After every row comes one of two labels: whether the row has a hidden trait. Each part has its own trait and labels.
[ -1   6   1   4   6  -1  -5   1 -15   0  -5 -11   2   5   6  -4  -2  23
  -3  -6   2  21  12  -2  -5  17   1  -7  -3  -3  -1  -6 -19  30  -8   2
   0   2  -6   6   1   1   2  -3 -19  -1   2  -2   1   3   2   5   5  -1
   1   4  -2   0   3  -4   4   0]	Q
[ -3  -8   9  -1  27  -4   3  -1   5  -8   3   6  -2  -5   9   2   5 -18
  -2  -7   0  -3  -4   0   4 -22   4   0   0   2   3   8 -23  -5   3  -4
   0   0   2 -24   6   0   0 -10  12   2   0  -1   2  -5  -2  -4  -1   1
   5  -4  -6   1  -2   4  -2  -1]	Q
[ -1  -1  -3  -2 -17   0   0   0 -12  10   1 -14   3   6   0   5   1  13
  -2  -2   0  -3  -4   0  -4  37  -5  -3  -8   7   2  -9   5   3  -6  -1
   0   0  -1   4   4  -2   1   5  -1  -1  -2   1 -11  -2   1   2   3  -4
  -2  -2   4   0   3   1  -2   1]	U
[  2   1 -15  -2 -17  -2   1  -2  -7   4  -1 -15   1   7   6   3  -7  16
  -1  -3   0   2   2  -1  -7  39   1  -4  -5   6   2  -7   2   4  -5  -3
   1   2  -6  20   5  -1   2   1 -15  -1  -3   1  -7   2   0   4  -1  -5
  -8   5   3  -1   4  -2  -2  -1]	Q
[ -7  -3 -11   0  36  -6   2   1  -6   1  -3 -18   1   5  15   0  -9   1
  -1  -9   2   7  11  -1  -5  19  -3  -5   2  -1  -1  -1 -14  12  -2  -2
   2   0  -4  -5  12   1  -2  -7 -18   1  -1  -2   0   1   6   0  -1   0
   4  12  -7  -1   3  -4  -1   1]	Q
[  2  -4  21  -2  -3   3  10  -2  -2  -2   6   1   4  -1  -2   6  12   0
  -2 -11  -1 -11 -24  -1   0  10   6   2   0  10   5   5  -7 -10   4   0
  -3  -1  -4  -4   0  -2   4  -2  14  -3   1   5 -12  -4 -10  -3   6  -2
  -1 -12   4   2   0   5  -6   1]	U
[  0  -9  34  -4  -5   2   3  -1   1   4   9  -2   1  -2  -1   4  12 -12
  -2  -5  -1 -11 -19   1   4  -8  -4   4  -6   8   6   2  -6 -10   2  -2
  -2  -2   3 -15   0  -2   1   0  20   1  -1   3 -10  -7  -1  -2   2  -1
   4  -8   3   1  -3   6  -5   0]	U
[ -2  -6  24  -3   6   2   3   0   1   3  10  -4   0  -4  -4   5  10 -13
  -2  -2   0 -10 -16   1   6 -29  -5   1  -6   7   6   2  -9 -10   3  -2
  -2  -1   3 -13   0  -2   0  -2  21   3   0   3  -7  -7  -3  -4   2   0
   6 -12   2   1  -5   5  -5   1]	U

Next part:
[ -8   1  10   4  17   6  40  15 -27   3  16  22  24 -14   6  -3]	kuveb
[ -5  -5   9  -3   5   1  11  21  -4   4  -5  18   8 -27  11   3]	Puze
[  7 -10  28  13   4  14  44  34 -17  -9  19  17  26 -27  20   3]	Puze
[-18   2  -5   2   7  -7   6  -8 -14  10  -5  33  16 -29 -12 -13]	kuveb
[ -2  -5  17   5   4  -2   2  17  -8  -1  -2  13   9 -13  13   0]	Puze
[ -1  -7  16   2   0  -5 -18  13   1  -4 -11  14   6 -27  11   1]	Puze
[ -7  -1   2   7   2  -2  -2   2  -9   5   1  23  11 -18  -4 -11]	kuveb
[  2  15 -16  -6   2   1 -18  11   7   5 -10  23  -6 -30 -14  -3]	kuveb
[  9  -5  19   9   3  -1  -9  21   7   1   2   8  17 -32   3  -9]	Puze
[-17  -2   8   0  15  -2  26  18 -14   4   1  18   9 -17  10   1]	kuveb
[-12   1   6   2  22   1  30  11 -20   6   9  26  26 -27   6  -4]	kuveb
[  5   3  16   7  -1  -2   0  12   4  -6  -7  20   5 -25   8  -3]	Puze
[-16 -11   7   1   2 -12 -20  10 -10   7 -19  15   2 -39   2  -3]	kuveb
[  1 -14  10   9  -2  -4 -46   7   2   4  -6   9  10 -22   0  -9]	Puze
[  7   9   3   9   1   5   5   1  -4  -5   6  36  20  -4  -7 -14]	Puze
[ -2  -2   3   6   1  -7 -13   1   6   4 -10  16   5 -24  -3  -8]	Puze
[-23 -14   8  -5   6  -5  30  22 -16   8  -4   7   6 -17  16  12]	kuveb
[ -6  -5  14   2  14  -2  20  12 -14   0   2  21  17 -27  10  -4]	Puze
[-16 -12   6  -3   6  -7   2  21 -10   5 -15   5   0 -22  12   5]	kuveb
[-24  -7  10   4  12  -4  22  14 -20   6   6  14  15 -13  11  -4]	kuveb
[-25 -15  10   0  16  -2  48  17 -30   7   9  17  22 -24  12   0]	kuveb
[ -2 -11  23   7   1  -1   0  24  -9  -2  -7  13  11 -32  14   0]	Puze
[  2 -15  30  31   1  -9 -18   0   7 -10  -6  15  16 -27  10 -11]	Puze
[-42  -2 -18  -9  20  -9  29  -4 -27  20   2  24  15 -25  -2  -5]	kuveb
[ 10   3  10  14  -1   0 -12  -1   9  -4  -2  28  20 -27  -7 -13]	Puze
[-30   1  -9 -11  20 -11  33  -4 -11  11  -8  28   9 -34   3   0]	kuveb
[-15   1   6  -4  16  -1  36   9 -16   4   6  21  13 -19   8   4]	kuveb
[  6  -5  20   8   0   4   6  22  -5  -8   5  12  14 -13  13  -1]	Puze
[ -6  -4  14   4   8  -1  21  14 -15   0   3  18  16 -19  13  -3]	Puze
[ 11   1  18   3   0   9  17  23  -8  -7   2  13  14 -22  10   3]	Puze
[ -4  -1  15   6  13   1  25  10 -16  -4   8  28  23 -23   8  -6]	Puze
[-21  -3  -8  -9  10  -5  16   2 -19  10  -1  13   6 -16   1  -1]	kuveb
[-27   1 -15  -4  14  -7  21  -2 -12  17  -2  26  11 -24  -3  -6]	kuveb
[ -4  -5   7   5   6   0   9   8 -10   1   2  13  13 -12   2  -4]	Puze
[-33  -8 -12 -14   3 -10   7  10  -9  17 -12  18  -2 -41   1   2]	kuveb
[ -6   4   8   7  10  -2   9   1  -3   3   1  15   9 -27  -1 -12]	kuveb
[-16  -5   5  -9  15 -10   2   1  -5   7  -7  22  14 -26  -4  -3]	kuveb
[-25 -14   2  -5   9  -1  21  29 -24  14  -3  22   7 -38   9   4]	kuveb
[-29   1 -11  -8  12  -6  15  -2 -14  12  -4  23   7 -19  -2  -1]	kuveb
